Below is a small trained network, with its code and all its weights. Each question gives an input and a target symbol and asks what happens when units are switched off, that is, made to give their printed mean instead of their output.

import numpy as np


def w(rows, s, z=0):
    codes = np.array(rows[::2]) - 128.0
    scale = np.full(codes.shape[1], s)
    scale[-1] = z or s
    return codes * scale


def norm(h):
    return h / np.sqrt((h * h).mean(-1, keepdims=True) + 1e-5)


def f(y):
    return np.maximum(y, 0)


def softmax(a):
    e = np.exp(a - a.max(-1, keepdims=True))
    return e / e.sum(-1, keepdims=True)


def log_softmax(a):
    a = a - a.max(-1, keepdims=True)
    return a - np.log(np.exp(a).sum(-1, keepdims=True))


def net(x, mask):
    ids = ['αβεζθλμξπστφψ'.index(c) for c in x.split()]
    T = len(ids)
    res = E[ids] + P[:T]
    q, k, v = (norm(res) @ M[0].T for M in (Q, K, V))
    z = softmax(np.where(np.tri(T) > 0, q @ k.T / 3**0.5, -1e9)) @ v
    res = res + np.where(mask[0], z, O[0][:, -1]) @ O[0][:, :-1]
    y = f(norm(res) @ A[0][:, :-1].T + A[0][:, -1])
    res = res + np.where(mask[1:17], y, B[0][:, -1]) @ B[0][:, :-1]
    return log_softmax(norm(res)[-1] @ U[:, :-1].T + U[:, -1])


Q, K, V, O, A, B = {}, {}, {}, {}, {}, {}
E = w([
[207,168,115,139,198,130,193,102,228],'α',
[148,185,79,96,131,109,149,39,73],'β',
[136,123,123,106,67,91,204,36,88],'ε',
[117,15,148,119,107,156,57,56,200],'ζ',
[138,147,151,135,155,37,203,80,108],'θ',
[145,59,142,164,142,55,185,101,170],'λ',
[91,80,167,110,154,13,199,133,94],'μ',
[178,156,73,123,172,189,74,54,150],'ξ',
[174,109,107,116,97,108,233,102,163],'π',
[115,243,64,254,160,148,159,174,193],'σ',
[121,197,166,108,224,140,77,148,91],'τ',
[109,153,198,81,218,172,23,139,137],'φ',
[156,99,85,88,95,156,105,14,157],'ψ',
],0.015)
P = w([
[121,129,154,91,114,97,92,107,133],'0',
[94,89,151,155,174,239,163,109,92],'1',
[49,152,165,146,152,238,176,113,143],'2',
[140,195,109,114,85,80,52,153,192],'3',
[199,61,150,150,134,151,107,148,27],'4',
[138,157,96,132,103,204,244,90,37],'5',
[81,141,21,157,58,172,78,111,194],'6',
],0.011)
Q[0] = w([
[254,56,184,128,144,166,151,58,31],'H0',
[8,211,76,137,98,113,137,82,207],'H0',
[193,189,95,114,50,7,24,173,181],'H0',
],0.0089)
K[0] = w([
[39,164,99,197,133,156,145,142,169],'H0',
[253,85,118,140,152,72,78,136,102],'H0',
[171,58,173,115,192,208,182,103,61],'H0',
],0.011)
V[0] = w([
[83,187,183,191,226,62,106,120,88],'H0',
[110,31,254,125,73,132,125,197,235],'H0',
[168,113,145,43,157,203,49,147,153],'H0',
],0.0092)
O[0] = w([
[21,110,56,102,218,53,148,122,151,155],'H0',
[91,114,103,34,9,149,108,241,206,3],'H0',
[215,106,104,45,165,96,94,192,116,127],'H0',
],0.014,0.0048)
A[0] = w([
[87,162,57,144,64,197,161,164,164,193],'N0',
[46,128,48,73,129,121,133,216,158,209],'N1',
[110,137,132,193,6,176,90,229,152,101],'N2',
[107,102,161,130,202,108,131,79,69,156],'N3',
[213,159,136,142,66,160,116,159,125,128],'N4',
[183,140,172,98,66,132,95,186,114,73],'N5',
[144,154,140,78,119,124,181,117,118,113],'N6',
[118,122,127,215,167,171,163,89,84,174],'N7',
[166,93,114,114,70,86,114,53,132,235],'N8',
[182,203,63,153,149,155,72,152,116,164],'N9',
[148,103,161,108,130,81,106,166,83,191],'N10',
[59,116,77,155,166,74,128,79,121,176],'N11',
[157,111,169,112,174,168,141,107,130,193],'N12',
[110,174,94,126,144,69,179,82,191,110],'N13',
[115,229,80,160,189,173,115,172,130,253],'N14',
[72,190,160,193,155,134,149,76,146,139],'N15',
],0.013,0.0032)
B[0] = w([
[147,165,118,141,139,77,144,166,99,173],'N0',
[154,136,132,145,92,67,66,104,67,188],'N1',
[135,250,113,138,184,120,148,141,192,172],'N2',
[121,162,109,103,141,140,144,129,174,235],'N3',
[97,98,136,172,176,158,124,127,82,184],'N4',
[116,103,73,153,151,178,126,115,88,173],'N5',
[122,74,134,105,117,111,119,158,150,145],'N6',
[173,148,131,126,103,68,97,162,192,251],'N7',
[105,77,123,106,116,127,212,140,159,184],'N8',
[94,97,210,143,148,115,162,181,161,179],'N9',
[136,97,154,139,99,178,134,108,191,156],'N10',
[142,118,121,141,110,171,159,152,104,234],'N11',
[93,143,136,113,53,99,169,135,103,189],'N12',
[103,89,120,127,137,155,129,144,137,198],'N13',
[112,79,145,139,113,102,152,177,144,188],'N14',
[175,72,135,162,105,152,65,129,110,234],'N15',
],0.014)
U = w([
[45,86,188,53,83,113,184,183,207,44],'α',
[198,172,122,184,204,100,87,32,81,176],'β',
[169,141,218,168,2,108,78,89,156,42],'ε',
[203,140,87,88,120,186,92,220,139,59],'ζ',
[21,83,113,197,181,153,94,91,190,164],'θ',
[76,213,150,115,95,56,130,100,166,252],'λ',
[65,96,118,176,81,76,90,135,68,127],'μ',
[211,141,202,57,191,111,158,120,198,111],'ξ',
[110,198,156,167,138,187,186,140,155,126],'π',
[141,109,121,136,148,123,119,148,152,25],'σ',
[104,121,66,90,250,122,134,140,115,204],'τ',
[201,81,118,79,153,70,40,122,108,208],'φ',
[183,67,192,133,129,212,129,165,70,116],'ψ',
],0.009,0.0028)

Each question gives the input, a string of symbols that net reads in full, and the target symbol t.
The units are the heads (3 rows each of Q, K, V and O) and the neurons (one row each of A and B). Each row of codes is followed by its name. A weight is (code - 128) times the scale printed after its matrix; where a second scale follows, it is the last column's (O, A, B and U).
mask holds one flag per unit, heads first, then neurons. A switched-off unit (its flag False) gives its mean, the last column of its rows in O or B, instead of its output. The means were averaged over made-up inputs and are rounded, as every weight is.
A unit's drop is (log p(t) with every unit on - log p(t) with that unit switched off) / (log p(t) with every unit on - log p(t) with every unit switched off).
The circuit of an input: a set's keep is (log p(t) with only the set's units on - log p(t) with every unit switched off) / (log p(t) with every unit on - log p(t) with every unit switched off). Starting from the 12 units with the biggest drops (on a tie, the unit counted first), units are removed one at a time, each time the one whose removal leaves the highest keep (on an exact tie, the one counted first), for as long as the keep stays at least 0.8.
circuit, biggest first: the units of the circuit, biggest drop first
top k neurons: the k neurons with the biggest drops, biggest first
drop when u is switched off: that unit's drop, to one decimal
input ε τ ε μ ε τ, target μ: circuit, biggest first => (H0 N1)
input ε φ ξ, target ε: circuit, biggest first => (H0 N7)
input σ ψ ζ τ ψ π, target θ: circuit, biggest first => (H0)
input β ψ ε ε ε, target ε: circuit, biggest first => (H0 N7)
input ψ β μ λ β, target μ: circuit, biggest first => (H0 N1)
input α ζ φ, target α: circuit, biggest first => (H0 N12)
input τ ψ ξ α λ ψ θ, target λ: circuit, biggest first => (H0 N2 N1)
input π ξ μ, target π: circuit, biggest first => (H0 N2 N7)
input λ φ ψ α ζ π, target α: circuit, biggest first => (N15 N6 H0)
input θ ψ ψ φ ε φ, target φ: circuit, biggest first => (H0 N1)
input ψ θ ζ ε θ, target ζ: circuit, biggest first => (H0 N5)
input τ ε π β τ, target π: circuit, biggest first => (H0 N2)
input θ μ ζ μ ψ θ ε, target ψ: circuit, biggest first => (H0 N4)
input σ ψ θ μ φ, target θ: top 2 neurons => (N3 N1)
input ε ζ λ β, target ζ: top 2 neurons => (N5 N2)
input ε ψ ξ ε λ ψ ξ, target λ: drop when H0 is switched off => 1.0
input φ ψ θ ψ θ ξ, target ψ: drop when N4 is switched off => 0.2
input λ θ λ σ β σ ψ, target β: drop when H0 is switched off => 1.7
input π τ ψ τ, target τ: top neuron => (N7)
input ψ ε ψ θ, target ε: top neuron => (N15)
